In the rows, 128 means zero.
Each row has a class, written after it.
[162  83 180 153 121 181 191 159 106 148  95 209 177 143 124 141 164 142
 145 109 119 118 136  94  74  94 166  87 116 138 105 115 129 168 131 184
 100 142  79 146 117 105 187 181 130  98] -> k646
[106 162  62 153 100 131  86 108 149 182 175  81  96  84 125  87 100 134
 161 108 173  85 144 131 148  94 109  98  81 128 117 165 123 109 135  99
 127 138 124  98 172 165 111 113  87 135] -> k569
[116  98 130  87 141 169 171 109 165 152  74 183  85 146 202  95 168 135
  93 134 117 155 117  98 112 136 188 171 149 100 140 128 129 129  69 114
 100 130 145 141 150 142 144 148 160 112] -> k617
[127 121 118 134 115  83 160 227 112 180  83 163  75 149 136 149 125 166
 160 108  91 106 150 136 153 118 141  81 109 123 180 113 135 146 121 162
 176 168  55 125  90 120 132 130 153 117] -> k569
[162 123 129 138 120 103 106  76 111 139  97 137 119 116 145 144 111 151
 124  98 117 149 113 141 134 132 111 121 132 141 135 104 148 157  98 116
  80 102 129 123 117 152 135 116 127 107] -> k621
[113 111  90  63 148  51  94 128 140 123 136 207  86 144 166 139 150 125
 161 156  82 178 138 138 154 124 135  83  77 123 130 123 105 173 126 121
 119 150 124 132 146 169 117 107 138 142] -> k617
[140 114 135 190  84 162 118 151  98 174 138 116 168 127 122  80 125 149
 186  94 177  85 139 150 109  83 113 124  98 118 126 101 136 136 141 170
 139 113 104 153 130 120 167 113 134 102] -> k71
[138 114 146 152 133 111 119 129 164 107 109  98 194 148 168 154 119 160
 112  98 157 174 139 132 125 130 111 117 129 119  86 139 179 147 119 126
  77  98 138 149 145 164 124 107 115  91] -> k617
[119 123 142 154 146 153 161 141 143 127 142 154 174 147  75 151 142 160
 101 110 163 164  80 140  83 159 144 155 135 105 119 123 147 155  99 124
 110 110  94 158  86 106 141 179 137 100] -> k621
[128 133 176 150 117 120 119 231 108  87  76 135 169 105 139 131 100 179
 133 143 129  92 159 124 135 126 129  72 176 129 131 161 114 112 125 147
 115 151 142 129 162 122  93 119 149  94] -> k173
[ 99 107 176 179 100 122 118  73 111 148 108 118 127 101 171 123 139 103
 114 137 157 117 124 107 162  83 129  97 141 113 115 127 108 138 158 191
 117 173  47 113 107 121 139 132 123 123] -> k183
[155  96 154 116 155 128 178  94 152 155  88 195 113 112 169 120 123 144
  92 162 141 155 158  71 129  83 165 179  94 146 116  91  88 160 126 167
 168 133 106  72 110 105 162 100 115 161] -> k617
[123 116 158 145 114  83 155 220 134 181 106 174  80 128 136 114 134 144
 165  67 132 111 111 152 129 101 141  86 112 132 114 141  99 145  78 149
 115 134 122  73 173 136 216  83 173 114] -> k71
[116 126 145 120 105 143 123 171 136 111  93 100 143 141 136 149  96 137
 122 135 121 130 163 139 179 142 132  80 144 139 133 131 107 106 164 140
 137 168  84 117 140 116 106 117 113 122] -> k389
[136 110 117 150 103 124 110  56 145  92 161 142  82 155 139  85 115 110
 127  86 171 156 102 151 142 114 112  82 125 120 110 167 150 146 101 121
 127 130 156  91 160 129 216  99 149 156] -> k389
[117  86 113 130 138 109 125 156  96 139 121  87 157 161 118 134 103 175
 149 123 111 127 133 137 129 114 125  89 149 124  78 144 168  92 158 129
 138 161 113 139 128 156  78 101 119 117] -> k173
[110 134 136 155 110 141 125 144 106 111 114  92 175 139 147 182 138 153
 124 104 136 127 132  96 142 158 115 106 126 128 121 146 186 150 142 104
  93 120  71 169 110  84 118 125 150 129] -> k331
[161 169 125 157 127 128 132  89 140 116 131 116 201 127 112 136 130 152
 100 137 122 150 103 135 100 145 147 136 101 106 102 118 202 127 131 120
 117 113 111 171 116 121 114 132 128 114] -> k646
[133  96 162 148 126 142 166 150 142 136 111  98 105 151 118 125 131  95
 131 146 150 117  97 111 177 105 133  60 151 156 152 129  75  92 164 127
 130 124 140  90 165 164 134 111 122 148] -> k389
[108  83 104  93 123 109 121 137 132 114 114 147 106 135 150 141 158 146
 162  69 124 191 159 150 146 123 156  71  99 125 127 149 121 178 115  97
 135 201  99 146 107 119 115 101 124 151] -> k183
[111 128 146 117 139 153 128 113 114 174 128 144 152 114 141 119 160 158
 112 112 164 131 142  95 106 122  95 142 125  91  86 124 132 122  91 148
  84 171  88 104 124 142 135 141 147 133] -> k569
[110  83 117 103 117 106 119  79 132 200  96 191 137 116 153 118 161 166
 136 142 140  94 144  78 122  72 159 127  20 116 116 118 159 183 104 163
 134 197 104  90  84 139 169 175 119 160] -> k569
[134 144 133 165 123 158 120  87 124 106 131  64 181 156 128 119 121 152
  92 131 145 190 113 125 144 161 149 109 137 112 157 164 190  97  94 103
 108 128 127 122  91 100 113 141 144 124] -> k331
[157 121 159 137 121 137 131  89 119 146 116 121  91  79 138 123 120 156
 106 108 113 154 161 125 155 109 141  82 131 158 151 127  85  99 136 128
 162 132 123  94 150 137 115 100 139 149] -> k71
[139 106 163 155 110 139 141 117 127 133 109 130 147 144 129 163 151 194
 131 124 125 214 117 127 149 137 169  35 107 117 156 153 165 119 125 105
 103 119  62 116 115 124 123 140 163 141] -> k389
[144 142 144 142 126  98  88  65 128 138 129 171 149 102 119 116 142 163
 157 140 206 126  99 130 149 118  73 114  83 113 128 141 153 170 121 128
  91 104 126 105 126 107 147 150 103 123] -> k617
[145 140 125 101 134 125 220  92 163 171  99 168 150 162 132 110 192 149
 142 101 127 111 144 110 161 156 167 163  72 152 107 106 174 189 140 111
  60 144  69 177  92  77 129 191  90 112] -> k331
[118 132 133 129 106 108 165 105 129 165 110 137 154 135 122 132 146 134
 151 135 107 115 166 138 133 126 170 135 114 110 103 124 145 169 141 135
  17 178  53 153 110 133 144 167 108 101] -> k389
[144 121  77 158 139 151 114  64 123  74 156  60 208 134 127 130 115 138
  74  91 122 153 134 119  98 138 148 133 134 136  87 139 217 151 142  83
 147 140 127 187  93 135  76 122 117 148] -> k173
[156 115 136  61 132 116 161 125 145 151  79 212  54 166 118 127 151 166
 130 135 107 172 134 137 160 124 172  73  93 164 154 150  90 165 147 100
 131 168  96 146 176  90 138 145 134 130] -> k569
[125 139 119 152 126 127 156 207 137 143  99 148 156 105 108 122 152 161
 104  70 147 126 179 127 132 131 167 141 108 137 120 148 142 187 146 151
 167 147 146 128  80 123 197 114 120 124] -> k173
[127 115 102  81 134 157 155 138 125 167 136 143 123 140 151 127 164 152
 173 124 124 121 121  91 103 123  98 164 113 127  96 133 108 136  88 162
  64 156  41 180 130  79 138 152 133 115] -> k621
[131  93 152 113 150 147  91  93 111 170 123 181 143 112 132 171 125 208
 171 151 154 155 119 107  72  72 130 116  83  98 118 148 118  98 128 148
 109 113 124 125 144 136  85 179 122 115] -> k389
[117 138 174 137  66 103  99 112 122 124 119 148 102 114  93 151 122 143
 116 136 186 137 114 122 164 126 112 104 133 107 108 114 106 104 112 146
 146 129 109  85  96  80 175 111 172 118] -> k183
[ 95  86 122 151 128  73 128 116 149 170  87 164 134  78 162  79 163 123
  72  76 158 188 116 101 148  98 101 151 102  89 132  90 123 170  76 181
 157 127 149  52  67 163 179 169 128 142] -> k621
[151 140 122 106 124 119 151  94 162 145 139 216 105 144 127  91 148  73
 140 107  96  83 123 133 100  93 159 119 101 133  87 113 102 170 124 143
  99 134 109 140 188 132 185 189  84 108] -> k617
[ 95 145 120 138 119 114 122  56 128 179 144  94 134  66 114 141 128 150
 163 134 133  82 107 144 109  88 173 117  90  84 121 150 130  93 114  97
 124 131  66  71 137 123 126 133 129 137] -> k617
[122 143 124 116 114 137 115 208 129 126 126 179 116 154 148 130 139 158
 170 121 132 123 149 135 132 106 131 110  81 128  98 141 127 172 124 137
  95 146 113 153 176 149 114 122 125 131] -> k617
[129 139 132  91 141 112 142  93 115 137 112 139 188 138 104 119 149 130
 126 122 173 153 145 132 128  80 105 150  90 110  47 115 132 161 168 164
  75 161 144 129 100 131  74 218 110  96] -> k389
[117 132 164 163 132 111 152 169 130 122 109 125 155 121 105 152 138 178
 140 157 140 117 136 131 170 168 103 102 130 146 139 166 174 155 136 124
  67 165 124 115 110 164 105 131 114 139] -> k646
[105 148 134  73 144  90 162 122 149 123 127 168 139 110 125 136 126 104
  97 185 124 109 138 130 117 147 131 178 134 128  57  87 116 154 157 138
 123 164 104 104 110 100 110 131 144 112] -> k569
[132 172 119 108 162 116 162 141 136 173 100 157 160 166 119 135 107 170
 136 200 143  69 126 102 197 169 118 131 104 153 105 109 104 130 135 154
 129 107 111 150  81 140 155 101 122 114] -> k71
[167 170 102 134 118 144 154 128 149 136 132 131 169 157 110 143 189 151
 176 140 120 156  93 112 111 146 154  93 100 134 122 162 177 137 113 101
  80 113  79 169 121 103 145 176 118 135] -> k183
[124  91 137 146 141 141  92 150 101  97 139 146 217 137 173 122 155 136
 132 126 157 169 111 116  45  75 184  91 162  74  83 118 119  79  96 156
 101 112 194 125 142 160 120 103 153  89] -> k71
[156 132 103 112 109 187 128 112 119 181 125 139  83 107 115 142 121 193
 127 116 183 141 116  95 117 106 118 126 100 123 104 137 117  83 103 121
 127 118 139  95 191 143 119 136 130 132] -> k617
[171 151 151 195 115 163 153 201 114 155 143  99 111 140  97 128 113 175
 165 143 137 136  90 120  83 138 104  94 165 120 112 187 180  90 109 137
  92 154 140 169 172 150 110 141 146 121] -> k331
[169 158 184 161 142 109 177 223 166 140  95 232 117 130 150  80 134 159
 117 132 129 150 148 121 109 129 173 161 126 146 105 111 145 154 116 172
 183 148 178  92  76 107 160  76 150 138] -> k389
[124 129 164 123 113  63 105  75 126 122  97 177 137 107 163 132 104 105
 103 153 129 171 134 105 173 149 130  67 115 112 119  99 133 133 119 125
 119 136 118  52 106 102 144 123 167 113] -> k331
[154  99 160 123 117 169 110 156  91 102 131 138 136 157  99 168 121 165
 138 113 166 154 118 121  75  94 155  93 136 113 127 149 150  99 104 136
 135 148 133 116 121  76 110 161 160 107] -> k71
[155 148 161 156 124 104 130 125 122 106 108 117 135 153 100 163 134 154
 115 146 126 108 124 126 132 107 162 119 154 152 112 166 154 129 190 130
 116 109 140 156 144 140 144 122 135 113] -> k173
[174 134 134 108 110 135 106  88 137 145 138 103 118 116  96 140 120 162
 158 130 132 152 127 161 142 125 160  88 110 146 126 118 129  90 145 100
 188 122 117 103 104 114 146  72 137 140] -> k71
[ 95 120 131 172 129  67 133 169 137 120 104 108 106  93  97 103 105 108
 107 133 124 119  85 187 176 155  89 150 199 111 179 113 105 140 127 115
 152 105 122  80 130 147 171  66 116 138] -> k646
[177 128 135 168 110 157 124 152 140 137 127  67 175 135 123 127 127 183
 137 129 144 128 126 101  83 122 119 136 136 102 129 150 194 115 102 147
  79 130 102 188 139 139 149 104 125 113] -> k621
[153 136  98 164 139  81 109  98 145 106 153 110 135 122 104 116 109  62
 147  91 120  91 103 147 131 115  75 123 134 108 189 117 115 170  90 132
 156  63 133  94 124 152 252 135 100 153] -> k331
[157 125 111 144 135 131 119 118 110 169 134 104 151 158 130 145 110 201
 172 102 163 164 115 125 135 124  81 107  87 148 124 149 149 118 118 138
 123 132  76 129 146 109 115 109 153 121] -> k331
[166  76 157 102 129 139 119  80  95 107  97 141 157 140 117 127  94 144
 119  98 147 138 152 138 121  91 133  84 129 110 106 116 152 159 119 154
 137 170  79  82 101 103 148 158 135 101] -> k173
[104  90 141 139 130 109 122 141 156  61 122 204 120 153 124  93 157  86
  72 135 119 150  91 119 140 135 179  88 174 103 189 126 113 136 106 128
 162 123 161 153  90  96 138 170 115 108] -> k646
[100 121 158 132 101  71 133 191 131  98 115 139 101 108 111  86 104  83
  86 126  99 141 138 156 160 156 124 141 166 133  88 106 134 138 140 117
 153 144 178 114 102  87 141  77 123 126] -> k173
[140  65 134 132 136 175 144  53 110 110  97 150 180 116 187  96 136 147
  85  93 119 103 194 114 105  97 163 153 124 151 118 101 139 164 143 184
 160 187 131 119 124 161 133 148 130 136] -> k173
[124 176 112 131  98  81 108  71 132 159 103 186  94 104 172 152 153  82
 175 113 119  80 136 123  88  94 195 136 140  90  84 132 118 140 122 145
  61 152 134 130 112 149 211 149 124  80] -> k621
[120 111 130 137 102  95 145 184 111 206 126 105 101 110  75 164 131 175
 179  76 129 134 144 168 118  78 116 117 101 102 108 129 108 106 148 167
 110 142  93 110 144 159 145 140 112 109] -> k389
[ 95 123  99 144 147 103 133 116 130 209 130 182 120 165 106 128 117 209
 149 110 144 150 156 135 156 113 154 144  72  80 145 133 141 143 117 163
 129 120  56 111  75 158 139 194  92 104] -> k331
[131 162  83 134 121 123 150  60 143  78 189 131 131 170 121  83 139  51
  91 135 124 117 105 158 154 148 105 133 103 129 113 112 129 197 108 135
  54 100 139 219 126 125 174 163  82 116] -> k569
[149 112 100 151 118 134  87  77 147  83 136  74 166 118 136 121 121 106
  87 121 135 120  86 100 119 114 122 103 152  87 163 137 154 129  64 128
 140 114 135 122 130 156 184 147 126 154] -> k331
[103 113 117 134 122 134 142 202 131 141 110 159  94  93 139 115 168 112
 149 153  74 144 116 118 130 176 145 122 148 102 200 144 131 132  92 104
 106 157 109 146 117 100 165 108  97 163] -> k646
[141 113 155 170 143 109 137  84 143 110 132 180 147 113 127  93 159 116
  76 120 196 113 119  99 114 108 120 161  97  93 155 113 151 183 106 146
 113 105 198 107 142 147 194 127 114 149] -> k617
[109 123 140 106 129 103 101  77 171 176 119 174 125 117 113 112 151 106
  87 169 189 156 103  94 142 127 103 130 101  99 145  96  60 124 108 128
 106 155 141 110 163 183 147 172 154 121] -> k569
[163 125 131 133 115 105 134 109 138 116  98  96 101 125 145 177 149 128
 131 132 101 130 123 135 135 135 178  70 152 133 169 143 155 113 155 115
 132 149 131 127 149 169 142  85 144 130] -> k183
[159 149  99 104 107 138 158 167 143 167  46 161  74 116 151 149 125 169
 170  99 132 135 158 101 116 103 171 138  95 132 109 131 138 152 147 103
 181 169 119 152 125 107 127 127 135 147] -> k621
[117 116 119  87 116 103 131 132 141 159  98 137 105 122 134 136 121 148
 153 145 130 127 191  84 171  97 121 124  64 119 143 129 129 153 151 137
 170 133  44  42 122 110 171 111 153 171] -> k183
[138 143 100 146 154 102 152 126 151 133 137  98 148 132 117 129 136 162
 113 117 159 177  91 120 127 123 107 135 136 132 117 150 150 135 124 127
 100 113  87 113 134 142  78 162 143 114] -> k621
[106 146 161 154 109 118 135 197 142 119 119 133 141  95 114 107 112  99
  80 108 114  76 138 127 139 137 119 140 174 151 119 100 104 142 135 140
 140 136  95 102 138 109  95 125 131 104] -> k183
[128  90 103 127 127 131 140  43 130 116 159 156 102 193  84 161 169 113
  71 134 160 165  87 101 107 129 154 136 109 102 153 119 151 145 112 118
 108 156 144 188 106 136 149 201 119 145] -> k569
[ 84  93 109 101 145 105  94 115 135 136 134 104 128 144 125 142 133 173
 133  72 132 190 153 119 137 105  95 108  87  78 112 172 167 146 103  89
 119 162  84 115 122 155 103 141 140 182] -> k389
[120 174  97 139 119 135 154 181 166 120 188 125  88 135 101 128 167 124
 123 150 124 157 121 138 147 188 144 145 117 115 172 167 133 141  94 129
  87 106 110 167 131 116 207 122 129 146] -> k71
[109 140 155 144 145  98 122  76 162 143 134 110 134 102  93 109 111  91
  91 126 126  99 106 130 120 123 131 136 145  95 108 138 116 158 117 107
 103 150 113 148 117 170 152 135 123 123] -> k621
[190 163 160 173 121 120 161 110 163 110 131 152 109 104 140  47 120  48
 145  85 137 170  97 177 117 102 119  57 136 137  70 133 100 184 114 112
 146 120 192 158 149 145 193  89 134 124] -> k617
[174 123 168 123 127 140 113 120 154 126 108 175  95 146 125 120  98 139
 135 138 193 128  99 135 134 124  92 108 162  99  99 125 130 151 110 168
 145 123 103  94 138 141 217  94 136 109] -> k183
[182 121 181 151 128 159 164 149 118 129 132 151 174 142  76 168 174 158
  94 119 134 132 104 113  57 110 176 110 128 138  93 121 175 143 146 149
 125 152 132 140 128 140 129 150 157 117] -> k617
[143  73  66 149 141 126 123 125 108 106 134  70 203 167  98 165 128 156
 130 115 138 154 107 140 107 139 113 142 144 143 108 121 215 160 163 101
 112 101 161 158  91 177 127  83  89 127] -> k646
[146 143  67 131 149 178 141 125 138 112 149  93 177 141  73 122 142 109
  79 163 164 128  91 140 114 132 120 167 143 139 141 108  94 140 155 151
 127 116 189 159 167 227  94 186 106 114] -> k183
[129 106  96 161 116 144 123  92 144 106 124 138 170 116 184 138 147 108
 114 109 132 166 110 119  92 110 156 111 146  89 127 118  98 101  57 181
 110 125 164 136 125 185 196 149 124 107] -> k646
[ 66 147 152 154 113 153 153 114 146 125  85 193 164 110 149 124 168 151
  80 146 113  90 119 101 136 168 225 114 163  98 120 163 160 135  80 106
  43 154 114 135  81 130 122 214 116  91] -> k646
[126  88 105 138 123  95  79 161 125 164 158 151 106 161 105 179 143 153
 158 102 125 194 102 145  98 135 154  84  83 102 178 127 150  95 106 113
 135 121 141 113 153 160 166 107 130 134] -> k71
[111 138 129 118  93 132 114 131 121 113 133 126 126 125 129  99 128  97
  91 110 125 154 144 154 172 148 130  91 112 143 142 121 117 148 128 144
 115 149 116 107 128 103 118 135 153  92] -> k183
[150 139 113 151 127 154 142 172 134 136 127  30 179 115 129 160 126 163
 142  77 127 126 114 132 121 131 108  79 134 118  98 150 179 125 141 110
  97 144  65 188 166 156  59 136 113 115] -> k331
[148 145 165 140 136 113 130 137 144  85 123 131  96 145 166 146 117 150
 114 155 128 156 133 142 154 136 169 111 129 139 183 161 139 130 111 147
 129 147 115 146 114  92 106 106 160 118] -> k71
